Below is a small trained network, with its code and all its weights. Each question gives an input and a target symbol and asks what happens when units are switched off, that is, made to give their printed mean instead of their output.

import numpy as np


def w(rows, s, z=0):
    codes = np.array(rows[::2]) - 128.0
    scale = np.full(codes.shape[1], s)
    scale[-1] = z or s
    return codes * scale


def f(y):
    return y / 2 * (1 + np.tanh(0.7978845608 * (y + 0.044715 * y**3)))


def softmax(a):
    e = np.exp(a - a.max(-1, keepdims=True))
    return e / e.sum(-1, keepdims=True)


def log_softmax(a):
    a = a - a.max(-1, keepdims=True)
    return a - np.log(np.exp(a).sum(-1, keepdims=True))


def net(x, mask):
    ids = ['γδηξτω'.index(c) for c in x.split()]
    T = len(ids)
    res = E[ids] + P[:T]
    r = res
    for j in range(2):
        rows = slice(2 * j, 2 * j + 2)
        q, k, v = (r @ M[0][rows].T for M in (Q, K, V))
        z = softmax(np.where(np.tri(T) > 0, q @ k.T / 2**0.5, -1e9)) @ v
        o = O[0][rows]
        res = res + np.where(mask[j], z, o[:, -1]) @ o[:, :-1]
    y = f(res @ A[0][:, :-1].T + A[0][:, -1])
    res = res + np.where(mask[2:18], y, B[0][:, -1]) @ B[0][:, :-1]
    return log_softmax(res[-1] @ U[:, :-1].T + U[:, -1])


Q, K, V, O, A, B = {}, {}, {}, {}, {}, {}
E = w([
[128,118,148],'γ',
[123,117,133],'δ',
[190,108,97],'η',
[155,95,199],'ξ',
[71,185,169],'τ',
[4,55,85],'ω',
],0.017)
P = w([
[118,42,255],'0',
[174,99,123],'1',
[139,120,86],'2',
[162,130,111],'3',
[176,139,126],'4',
[175,145,100],'5',
[202,136,110],'6',
],0.0047)
Q[0] = w([
[65,44,160],'H1',
[155,78,17],'H1',
[158,87,66],'H2',
[45,254,63],'H2',
],0.0095)
K[0] = w([
[40,61,135],'H1',
[75,190,189],'H1',
[58,18,233],'H2',
[178,1,51],'H2',
],0.0064)
V[0] = w([
[7,114,138],'H1',
[25,109,67],'H1',
[165,39,143],'H2',
[141,68,46],'H2',
],0.011)
O[0] = w([
[100,157,166,254],'H1',
[167,171,246,162],'H1',
[187,94,176,237],'H2',
[183,93,149,73],'H2',
],0.013,0.0039)
A[0] = w([
[123,164,18,90],'N1',
[131,66,138,72],'N2',
[112,76,71,153],'N3',
[148,3,127,223],'N4',
[189,168,166,157],'N5',
[86,226,182,39],'N6',
[214,188,114,143],'N7',
[119,230,116,229],'N8',
[77,197,53,254],'N9',
[153,74,209,145],'N10',
[234,153,128,170],'N11',
[100,152,151,94],'N12',
[159,156,65,97],'N13',
[140,254,197,170],'N14',
[231,160,68,135],'N15',
[94,127,119,148],'N16',
],0.011,0.005)
B[0] = w([
[111,207,193,137],'N1',
[144,29,149,136],'N2',
[116,132,73,157],'N3',
[189,144,117,204],'N4',
[93,87,122,177],'N5',
[152,113,138,209],'N6',
[111,124,239,135],'N7',
[3,147,138,172],'N8',
[110,159,31,168],'N9',
[167,119,50,228],'N10',
[66,62,210,157],'N11',
[220,84,121,152],'N12',
[73,122,227,129],'N13',
[97,48,50,254],'N14',
[146,133,226,144],'N15',
[187,232,172,135],'N16',
],0.0055,0.011)
U = w([
[221,177,163,213],'γ',
[198,142,152,75],'δ',
[63,61,247,107],'η',
[198,60,43,153],'ξ',
[66,170,107,178],'τ',
[176,158,254,2],'ω',
],0.0081,0.0039)

Each question gives the input, a string of symbols that net reads in full, and the target symbol t.
The units are the heads (2 rows each of Q, K, V and O) and the neurons (one row each of A and B). Each row of codes is followed by its name. A weight is (code - 128) times the scale printed after its matrix; where a second scale follows, it is the last column's (O, A, B and U).
mask holds one flag per unit, heads first, then neurons. A switched-off unit (its flag False) gives its mean, the last column of its rows in O or B, instead of its output. The means were averaged over made-up inputs and are rounded, as every weight is.
A unit's drop is (log p(t) with every unit on - log p(t) with that unit switched off) / (log p(t) with every unit on - log p(t) with every unit switched off).
The circuit of an input: a set's keep is (log p(t) with only the set's units on - log p(t) with every unit switched off) / (log p(t) with every unit on - log p(t) with every unit switched off). Starting from the 12 units with the biggest drops (on a tie, the unit counted first), units are removed one at a time, each time the one whose removal leaves the highest keep (on an exact tie, the one counted first), for as long as the keep stays at least 0.8.
units of the circuit, in order: the units of the circuit, biggest drop first
most important unit: the unit with the biggest drop
k most important neurons: the k neurons with the biggest drops, biggest first
which heads matter: for each layer, one digit per head in row order, 1 if its drop is at least 0.15 and else 0, layers parted by /
drop when u is switched off: that unit's drop, to one decimal
input τ γ ω γ τ δ, target τ: units of the circuit, in order : [H2 N8 N4]
input ω ω ω δ, target η: 2 most important neurons : [N14 N11]
input τ δ τ τ η, target τ: units of the circuit, in order : [H2 N8]
input ω δ η, target ω: which heads matter : 00
input δ τ ω γ, target η: units of the circuit, in order : [H1 N4 N5]
input ω δ δ ω ω τ ξ, target η: which heads matter : 10
input δ τ τ τ, target τ: units of the circuit, in order : [H2 N9]
input ξ ω ω ξ, target η: 2 most important neurons : [N11 N14]
input δ ω η η, target η: most important unit : N11
input τ γ ω τ, target η: 2 most important neurons : [N8 N14]
input δ ω η, target η: drop when N11 is switched off : 0.5
input ξ ξ ξ γ ξ, target ξ: drop when H1 is switched off : 0.8
input ω ξ δ, target η: drop when N11 is switched off : 0.3
input η ξ τ, target ξ: most important unit : H2
